94  86  111  139
62  75  110  158
63  62  102  157
105  98  103  150
105  115  139  123
63  73  104  161
166  176  149  114
=>
139  158  157  150  123  161  114
111  110  102  103  139  104  149
86  75  62  98  115  73  176
94  62  63  105  105  63  166

138  153  101  136  137  134  146  106  144  108
131  153  89  117  127  120  137  113  139  113
124  151  82  108  133  122  125  124  145  125
150  156  109  144  144  146  153  102  147  102
117  137  102  111  127  118  123  129  133  129
120  146  79  99  133  119  119  129  142  131
141  150  109  136  146  142  144  108  148  108
=>
108  113  125  102  129  131  108
144  139  145  147  133  142  148
106  113  124  102  129  129  108
146  137  125  153  123  119  144
134  120  122  146  118  119  142
137  127  133  144  127  133  146
136  117  108  144  111  99  136
101  89  82  109  102  79  109
153  153  151  156  137  146  150
138  131  124  150  117  120  141

88  102  163  105
108  125  142  111
139  114  129  134
187  179  82  178
110  135  134  127
139  125  114  131
188  157  84  167
139  120  139  165
113  125  138  124
=>
105  111  134  178  127  131  167  165  124
163  142  129  82  134  114  84  139  138
102  125  114  179  135  125  157  120  125
88  108  139  187  110  139  188  139  113

121  176  101  90
122  120  129  98
117  105  92  74
64  85  133  116
168  91  136  171
153  138  108  140
102  66  170  174
134  139  146  155
180  150  129  110
120  145  97  115
143  153  139  116
94  98  134  61
=>
90  98  74  116  171  140  174  155  110  115  116  61
101  129  92  133  136  108  170  146  129  97  139  134
176  120  105  85  91  138  66  139  150  145  153  98
121  122  117  64  168  153  102  134  180  120  143  94

128  129  126  151  88  126  178  169  165  65  126  99  118  125  126  127
138  125  78  125  126  74  122  124  126  122  130  125  125  124  130  162
128  128  129  129  126  129  130  130  130  125  128  127  127  128  128  127
=>
127  162  127
126  130  128
125  124  128
118  125  127
99  125  127
126  130  128
65  122  125
165  126  130
169  124  130
178  122  130
126  74  129
88  126  126
151  125  129
126  78  129
129  125  128
128  138  128

125  120  112  150  138  115  160  149  101  134  137  130  130
149  123  138  105  97  143  137  117  115  134  134  124  101
126  124  115  150  134  112  160  147  106  132  133  130  124
130  116  140  129  117  142  120  124  114  127  126  122  113
147  129  137  107  95  137  140  120  117  136  130  126  98
171  121  150  112  111  132  164  110  122  127  182  135  123
173  117  140  107  117  130  166  111  121  125  184  131  118
=>
130  101  124  113  98  123  118
130  124  130  122  126  135  131
137  134  133  126  130  182  184
134  134  132  127  136  127  125
101  115  106  114  117  122  121
149  117  147  124  120  110  111
160  137  160  120  140  164  166
115  143  112  142  137  132  130
138  97  134  117  95  111  117
150  105  150  129  107  112  107
112  138  115  140  137  150  140
120  123  124  116  129  121  117
125  149  126  130  147  171  173

139  156  88  104  113  67  169  175
121  149  112  105  100  68  186  172
121  142  124  105  91  69  191  165
121  134  133  105  89  71  192  156
128  154  99  104  108  68  179  175
175  132  71  112  98  66  133  148
172  141  71  108  106  66  138  155
174  132  72  115  89  66  133  148
152  155  79  104  114  67  158  172
163  149  73  105  112  67  148  165
=>
175  172  165  156  175  148  155  148  172  165
169  186  191  192  179  133  138  133  158  148
67  68  69  71  68  66  66  66  67  67
113  100  91  89  108  98  106  89  114  112
104  105  105  105  104  112  108  115  104  105
88  112  124  133  99  71  71  72  79  73
156  149  142  134  154  132  141  132  155  149
139  121  121  121  128  175  172  174  152  163

179  108  166
81  194  151
=>
166  151
108  194
179  81
---
118  163  160  105  163  165  133
121  155  152  112  157  155  134
185  151  168  163  124  150  74
142  96  105  144  106  98  115
89  101  98  100  121  113  174
131  126  130  131  128  128  128
175  150  159  166  120  141  75
118  166  167  99  166  165  132
134  125  135  133  124  123  123
=>
118  160  163  133
121  152  157  134
185  168  124  74
142  105  106  115
89  98  121  174
131  130  128  128
175  159  120  75
118  167  166  132
134  135  124  123

133  97  95
133  104  103
134  98  98
129  97  88
133  100  99
125  80  60
=>
133  95
133  103
134  98
129  88
133  99
125  60

123  58  78
87  115  120
98  80  147
=>
123  78
87  120
98  147

121  148  126  113  75  95  97  97
123  137  123  112  86  100  100  103
122  134  127  111  92  102  99  94
143  130  137  152  197  154  167  184
124  122  135  120  134  124  132  130
130  139  134  137  164  136  147  156
134  136  143  128  138  131  135  141
132  128  120  129  129  122  133  129
125  124  132  126  133  125  131  120
101  113  153  108  121  154  153  112
=>
121  126  75  97
123  123  86  100
122  127  92  99
143  137  197  167
124  135  134  132
130  134  164  147
134  143  138  135
132  120  129  133
125  132  133  131
101  153  121  153

101  168
156  78
142  91
144  86
172  61
134  134
145  107
128  124
118  112
=>
101
156
142
144
172
134
145
128
118

135  136  87  123  122  100  141  119  146  146  115  136  83
115  119  155  110  130  160  93  132  85  89  132  130  170
127  135  128  137  130  113  143  135  150  146  116  129  138
148  143  87  146  142  86  166  128  178  172  134  137  85
117  114  180  119  128  183  94  129  89  82  130  132  168
106  119  174  112  121  165  83  122  75  79  124  112  169
157  146  82  132  141  88  172  128  182  164  132  140  75
=>
135  87  122  141  146  115  83
115  155  130  93  85  132  170
127  128  130  143  150  116  138
148  87  142  166  178  134  85
117  180  128  94  89  130  168
106  174  121  83  75  124  169
157  82  141  172  182  132  75
